Below is a small trained network, with its code and all its weights. Each question gives an input and a target symbol and asks what happens when units are switched off, that is, made to give their printed mean instead of their output.

import numpy as np


def w(rows, s, z=0):
    codes = np.array(rows[::2]) - 128.0
    scale = np.full(codes.shape[1], s)
    scale[-1] = z or s
    return codes * scale


def norm(h):
    return h / np.sqrt((h * h).mean(-1, keepdims=True) + 1e-5)


def f(y):
    return np.maximum(y, 0)


def softmax(a):
    e = np.exp(a - a.max(-1, keepdims=True))
    return e / e.sum(-1, keepdims=True)


def log_softmax(a):
    a = a - a.max(-1, keepdims=True)
    return a - np.log(np.exp(a).sum(-1, keepdims=True))


def net(x, mask):
    ids = ['Ψδεζθπτ'.index(c) for c in x.split()]
    T = len(ids)
    res = E[ids] + P[:T]
    r = norm(res)
    for j in range(2):
        rows = slice(2 * j, 2 * j + 2)
        q, k, v = (r @ M[0][rows].T for M in (Q, K, V))
        z = softmax(np.where(np.tri(T) > 0, q @ k.T / 2**0.5, -1e9)) @ v
        o = O[0][rows]
        res = res + np.where(mask[j], z, o[:, -1]) @ o[:, :-1]
    y = f(norm(res) @ A[0][:, :-1].T + A[0][:, -1])
    res = res + np.where(mask[2:18], y, B[0][:, -1]) @ B[0][:, :-1]
    return log_softmax(norm(res)[-1] @ U[:, :-1].T + U[:, -1])


Q, K, V, O, A, B = {}, {}, {}, {}, {}, {}
E = w([
[75,125,213],'Ψ',
[211,189,53],'δ',
[164,152,156],'ε',
[85,140,220],'ζ',
[207,221,52],'θ',
[195,116,2],'π',
[157,55,179],'τ',
],0.0059)
P = w([
[93,155,220],'0',
[132,155,124],'1',
[136,144,89],'2',
[111,129,91],'3',
[58,102,74],'4',
[5,87,52],'5',
],0.0013)
Q[0] = w([
[172,188,114],'h0',
[154,171,188],'h0',
[203,88,195],'h1',
[253,163,121],'h1',
],0.0062)
K[0] = w([
[86,255,59],'h0',
[194,118,83],'h0',
[105,149,78],'h1',
[208,116,231],'h1',
],0.0049)
V[0] = w([
[183,179,127],'h0',
[35,170,113],'h0',
[157,180,180],'h1',
[101,255,71],'h1',
],0.0093)
O[0] = w([
[39,108,96,234],'h0',
[147,209,186,3],'h0',
[6,127,194,163],'h1',
[158,253,162,162],'h1',
],0.0062,0.0025)
A[0] = w([
[107,178,164,208],'n0',
[130,62,150,168],'n1',
[180,175,61,192],'n2',
[41,108,95,135],'n3',
[154,129,102,142],'n4',
[143,107,184,87],'n5',
[100,87,124,152],'n6',
[199,175,217,118],'n7',
[143,39,97,171],'n8',
[195,2,167,255],'n9',
[99,161,156,52],'n10',
[86,169,70,197],'n11',
[43,59,183,242],'n12',
[110,73,128,107],'n13',
[186,178,77,214],'n14',
[100,130,146,108],'n15',
],0.0072,0.0022)
B[0] = w([
[168,145,90,180],'n0',
[120,87,71,170],'n1',
[111,130,195,241],'n2',
[154,194,1,201],'n3',
[165,124,152,172],'n4',
[137,70,118,145],'n5',
[119,138,92,171],'n6',
[203,111,165,149],'n7',
[75,132,129,219],'n8',
[178,60,111,206],'n9',
[101,146,109,150],'n10',
[148,176,146,223],'n11',
[159,139,94,254],'n12',
[148,133,107,160],'n13',
[128,156,204,229],'n14',
[157,121,118,152],'n15',
],0.0045,0.0047)
U = w([
[155,87,229,232],'Ψ',
[107,165,184,4],'δ',
[9,151,75,97],'ε',
[103,121,202,59],'ζ',
[112,197,178,71],'θ',
[254,174,86,210],'π',
[123,13,89,150],'τ',
],0.0092,0.0039)

Each question gives the input, a string of symbols that net reads in full, and the target symbol t.
The units are the heads (2 rows each of Q, K, V and O) and the neurons (one row each of A and B). Each row of codes is followed by its name. A weight is (code - 128) times the scale printed after its matrix; where a second scale follows, it is the last column's (O, A, B and U).
mask holds one flag per unit, heads first, then neurons. A switched-off unit (its flag False) gives its mean, the last column of its rows in O or B, instead of its output. The means were averaged over made-up inputs and are rounded, as every weight is.
A unit's drop is (log p(t) with every unit on - log p(t) with that unit switched off) / (log p(t) with every unit on - log p(t) with every unit switched off).
The circuit of an input: a set's keep is (log p(t) with only the set's units on - log p(t) with every unit switched off) / (log p(t) with every unit on - log p(t) with every unit switched off). Starting from the 12 units with the biggest drops (on a tie, the unit counted first), units are removed one at a time, each time the one whose removal leaves the highest keep (on an exact tie, the one counted first), for as long as the keep stays at least 0.8.
circuit, biggest first: the units of the circuit, biggest drop first
k most important neurons: the k neurons with the biggest drops, biggest first
heads that matter: for each layer, one digit per head in row order, 1 if its drop is at least 0.15 and else 0, layers parted by /
drop when u is switched off: that unit's drop, to one decimal
input τ τ θ δ, target τ: circuit, biggest first : h1
input π δ ε π, target ε: heads that matter : 10
input ε ζ ε, target ε: heads that matter : 01
input ε Ψ ε Ψ π, target ε: heads that matter : 01
input ε ζ π π ε δ, target ε: heads that matter : 11
input π Ψ π π π ζ, target π: heads that matter : 01
input π τ δ, target τ: heads that matter : 01
input ε ε ε Ψ, target ε: heads that matter : 01
input τ Ψ π, target τ: heads that matter : 01
input τ π τ Ψ Ψ, target τ: heads that matter : 01
input π τ ε ε, target ε: drop when h1 is switched off : 0.1
input θ ε Ψ ε δ, target ε: drop when h0 is switched off : 0.4
input ε Ψ Ψ, target ε: drop when n3 is switched off : 0.2
input Ψ δ τ ε, target τ: drop when n3 is switched off : -0.1
input δ τ π π Ψ, target π: most important neuron : n12
